[-0.15 -1.21  0.25  0.23 -0.10  0.53  0.16  0.23  0.28  0.28  0.21  0.75
  0.26 -0.53  0.08  0.75  0.30 -0.23  0.04 -0.19 -0.56 -1.15 -0.85  0.09
  0.22 -0.04 -1.45 -1.89 -0.56 -0.13 -0.31 -0.98 -0.95  0.41 -0.14  0.70
 -0.48  0.73  0.00 -0.57  0.32  1.22 -0.49  1.44 -0.04 -0.13  0.19 -0.05
 -0.33  0.09 -0.05 -0.32  0.03 -0.12  1.09 -0.32 -0.13 -0.20 -0.06 -0.55
 -0.21 -0.61  0.54  0.43 -0.61 -0.09  0.04  0.38  0.15 -0.22  0.22  0.28
  0.32 -0.78] => z492
[ 0.17 -0.77  0.02 -0.36 -0.04  0.62 -0.51  0.45 -0.50 -0.21 -0.39  0.79
  1.21 -0.05  0.16  1.10  0.77 -1.58 -1.13  0.32  0.52 -1.85 -1.85 -0.71
  0.91  0.40 -2.40 -3.09 -0.13 -0.60  0.38 -0.21 -1.74  0.63 -1.06  0.00
 -0.55  0.25  0.29 -1.14  0.89  1.23  0.20 -0.05 -0.20  0.32 -0.89 -0.02
  0.31  0.75 -0.11 -0.64  0.44 -0.60  3.16  0.29 -0.63 -0.12 -0.57 -0.15
  0.96  0.75  0.99  0.90  0.02  0.65  0.14  1.05  0.45  0.48  0.49 -1.19
 -0.18  0.51] => z492
[ 0.13 -0.16  0.48  0.45 -1.33  1.12  0.02 -0.04 -0.74  0.00 -1.24  0.07
  0.33  0.29 -0.03  0.87  0.71  0.30  0.27  0.36 -0.52 -1.31 -1.60 -0.11
  0.50 -0.66 -1.22 -1.87 -0.56 -0.17 -0.45 -0.46 -0.95 -0.42 -0.28  0.34
 -0.56  1.04  0.08  1.26 -0.05  0.65  0.50  1.35  0.27 -1.28 -0.39  0.34
  0.22  1.02 -0.38 -0.38 -0.57 -0.20  0.64  0.66 -0.30 -0.10  0.03 -0.36
  0.65 -0.15  0.46  0.35 -0.17  0.62 -0.06  1.23  0.12 -0.56 -0.12 -0.07
  0.10  0.01] => z492
[-0.04 -1.07  0.33  0.26  0.12  0.75 -0.04 -0.48  0.08  0.22  0.63  0.52
  0.28  0.52 -0.01  1.73  0.20 -0.40 -0.02  0.73 -0.14 -0.75 -1.44 -0.67
  0.79  0.44 -1.90 -2.34  0.34  0.05  0.37 -0.13 -1.31  2.33 -0.49 -0.12
 -0.36 -0.44  0.29 -0.98  0.86  0.94  0.26 -0.15 -0.26  0.04 -1.17  0.53
  0.48  1.15  0.42 -0.58  0.06  0.41  2.03 -0.49 -0.39  0.29 -0.64  1.24
  1.13 -0.53  0.79  0.67 -0.26  0.37 -0.12  1.27  0.42  0.11  0.26 -1.37
 -0.20  0.30] => z492
[ 1.07 -0.70  0.84  1.52 -0.42  1.25 -0.48  0.09 -0.88 -0.41 -0.70 -0.56
 -0.71 -0.90 -0.53 -0.19  1.25 -0.96  0.26  0.35 -0.79 -1.77 -1.24  0.20
 -0.61 -0.38 -1.06 -2.25 -0.64 -0.06  0.25 -0.51 -0.99 -0.66 -0.68  0.75
 -0.12  0.27  0.29 -0.60 -0.02  2.27 -0.04  2.91 -0.13 -0.83 -0.77 -0.43
 -0.09  0.31 -0.88 -0.69 -0.23 -0.03  2.08  0.50 -0.55 -0.22 -0.02  0.17
  1.59 -1.09  1.42  0.15  0.35 -0.58  0.06  1.84 -0.04 -0.32  0.30  0.44
  0.62  0.17] => z492
[ 0.34 -0.55  0.90  0.56 -0.85  0.95 -0.15  0.48 -0.60  0.40 -0.38  0.20
  0.10  0.57  0.26 -0.03  0.17 -0.12 -0.77  0.31 -0.77 -0.73 -1.26  0.23
  0.31 -0.10 -0.64 -0.71  1.10  0.07  0.78 -0.06 -0.64 -0.37 -0.63  0.23
  0.46 -0.15  0.80 -2.04  0.38  0.65  1.03  1.74  0.18 -0.95 -1.70  0.37
  0.05  1.84 -0.47  0.10  0.01  0.56  0.72  0.29  0.04  0.03  0.11  0.75
  0.45  0.35  1.12  0.14  0.02 -0.97 -0.36  1.30  0.23  0.05  0.48 -1.27
 -0.03  0.39] => z492
[-0.04 -0.67 -0.07 -0.18 -0.44  0.21 -0.33 -0.58  0.35 -1.20 -0.01  0.46
 -0.69 -0.04  0.15  0.23 -0.03  0.09  0.17 -0.41  0.34 -0.45 -0.50 -0.62
 -0.45 -0.29 -1.41 -1.42  0.25 -0.38 -0.90 -0.47 -0.22  0.10 -0.01  0.16
 -0.08 -1.02 -0.43 -1.45  0.95  1.20 -0.64  1.06 -0.49  1.77 -0.11 -0.11
  0.18  0.15  0.26  0.05  0.08 -0.46  1.47 -0.32  0.09  0.23  0.67  0.45
  0.31 -0.29  0.50  0.82 -0.43  0.62  0.38  0.22 -0.29  0.98  0.27 -0.97
 -0.62  0.59] => z277
[ 0.43 -0.51  0.40  0.02 -1.07  0.96 -0.22 -0.57 -1.18  0.56 -1.06 -0.19
  1.32  0.73  1.14  1.22  0.77 -0.87 -0.62  0.60 -0.50 -0.96 -2.99 -1.05
  0.50 -0.47 -0.95 -2.16  1.35 -0.48  0.37 -0.19 -1.46  0.11 -0.60  0.46
 -0.78  0.36 -0.70 -0.89 -0.05  0.00  1.02  1.57 -0.06 -1.08 -2.16 -0.14
  0.53  1.81 -0.36 -0.60 -0.25 -0.50  1.85  0.79 -0.09 -0.53 -0.43  0.86
  1.05 -0.88  0.63  1.02  0.14  1.94 -0.34  2.03  0.55 -0.49  0.30 -1.02
  0.11  0.86] => z492
[-0.06 -0.54  0.90 -0.43 -0.62  0.90 -0.11 -0.03 -0.57  0.43 -0.79  0.46
  0.37  0.20  0.23  0.95  0.30 -0.53  0.15  0.62 -0.75 -1.41 -2.27 -0.33
  0.81 -0.12 -2.24 -3.07  0.55 -0.37 -0.01 -0.41 -1.57  0.01 -1.11  0.86
  0.09  0.16  0.06 -1.43  0.07  1.38  0.33  1.02 -0.11 -0.34 -1.44  0.09
 -0.12  1.21  0.12 -0.66 -0.27 -0.44  2.14  0.34 -0.76 -0.49 -0.48 -0.11
  1.10 -0.37  1.25  0.52 -0.23  0.63  0.50  2.13  0.82 -0.36  0.41 -1.12
  0.04  0.85] => z492
[ 1.49 -0.93  0.74  1.95  0.16 -0.36 -1.31  0.05  0.68  0.01 -0.09 -0.03
 -0.08 -0.78 -0.74  0.15 -0.22 -0.96  0.32  0.26  1.34 -1.42 -0.84 -0.12
 -0.26  0.11 -1.01 -3.02 -1.50 -1.45 -0.12 -0.97 -0.78  0.39 -1.66  0.25
 -0.36 -1.34  0.99 -1.40  0.72  1.49 -0.82  1.11  0.14  1.26  0.40 -0.46
 -0.31 -0.27 -0.36 -0.69 -0.12 -0.25  3.85  0.15 -0.73 -0.71 -0.78 -0.83
  0.61 -0.85  1.68  0.78 -0.40  0.19  0.11  1.68  0.84  0.48  0.35 -0.75
  0.71  0.95] => z277
[ 0.15 -0.54  0.17  1.89 -1.41  1.28 -0.89 -0.66 -0.89  0.38 -1.22 -0.21
  1.26 -0.29  0.08  1.34  1.40 -1.32 -1.01  1.08  0.11 -1.73 -3.79 -1.27
 -0.28 -0.40 -1.51 -4.26  0.58 -1.68 -0.02 -0.47 -1.51 -0.64 -1.51  0.95
 -0.40  0.16 -0.10 -1.08 -0.26  2.45  0.44  2.45  0.07 -0.74 -2.60  0.32
  0.26  2.11 -0.83 -0.87  0.20 -0.64  3.84  0.58 -0.83 -0.15 -0.79  0.69
  2.75 -0.77  1.87  1.39 -0.22  1.47 -0.02  2.79  0.72 -0.28  0.93 -1.01
  0.68  0.67] => z492
[ 0.78  0.09  2.47 -0.44 -0.74  2.67  0.64 -0.21 -3.24 -1.11 -1.96 -0.90
  1.74 -2.19 -0.73  2.65  4.71 -2.56  1.53 -0.98 -3.80 -6.17  0.45  1.87
  0.25 -3.06  0.40 -5.55 -1.08  1.95  0.46  0.93 -4.45 -2.06  0.24  4.06
 -1.02  6.48 -0.09  3.01  1.59  0.23  0.05  2.04  2.70 -5.44  3.62 -1.04
 -0.52 -2.43 -4.32  0.52 -0.67  0.09 -1.10  1.65 -1.74 -0.30  0.37 -2.27
  0.77 -1.67 -0.74 -0.06 -2.23 -1.37  0.77 -1.72 -2.95  0.05 -1.28  4.79
  0.75 -1.62] => z492
[ 0.48  0.23  0.75  0.37 -0.16  0.97 -0.03  1.50 -0.35  0.51 -1.11 -0.17
  0.23 -0.13  0.03  0.43  0.24 -0.56  1.07  0.32 -1.54 -1.50 -1.55 -0.35
 -0.14 -0.57 -0.52 -1.93  0.48  0.30  0.36 -0.09 -0.90 -0.53 -0.06  1.08
  0.00  0.79  0.30 -0.58  0.32  0.95  1.45  2.08 -0.73 -0.74 -0.53  0.29
  0.40  0.49 -0.04 -0.46 -0.32 -0.23  0.85  0.65 -0.31  0.18  0.01 -1.98
  0.60 -1.00  1.01 -0.31  0.40 -0.14 -0.27  1.21  0.05 -0.40  2.68  0.08
  0.43  0.15] => z277
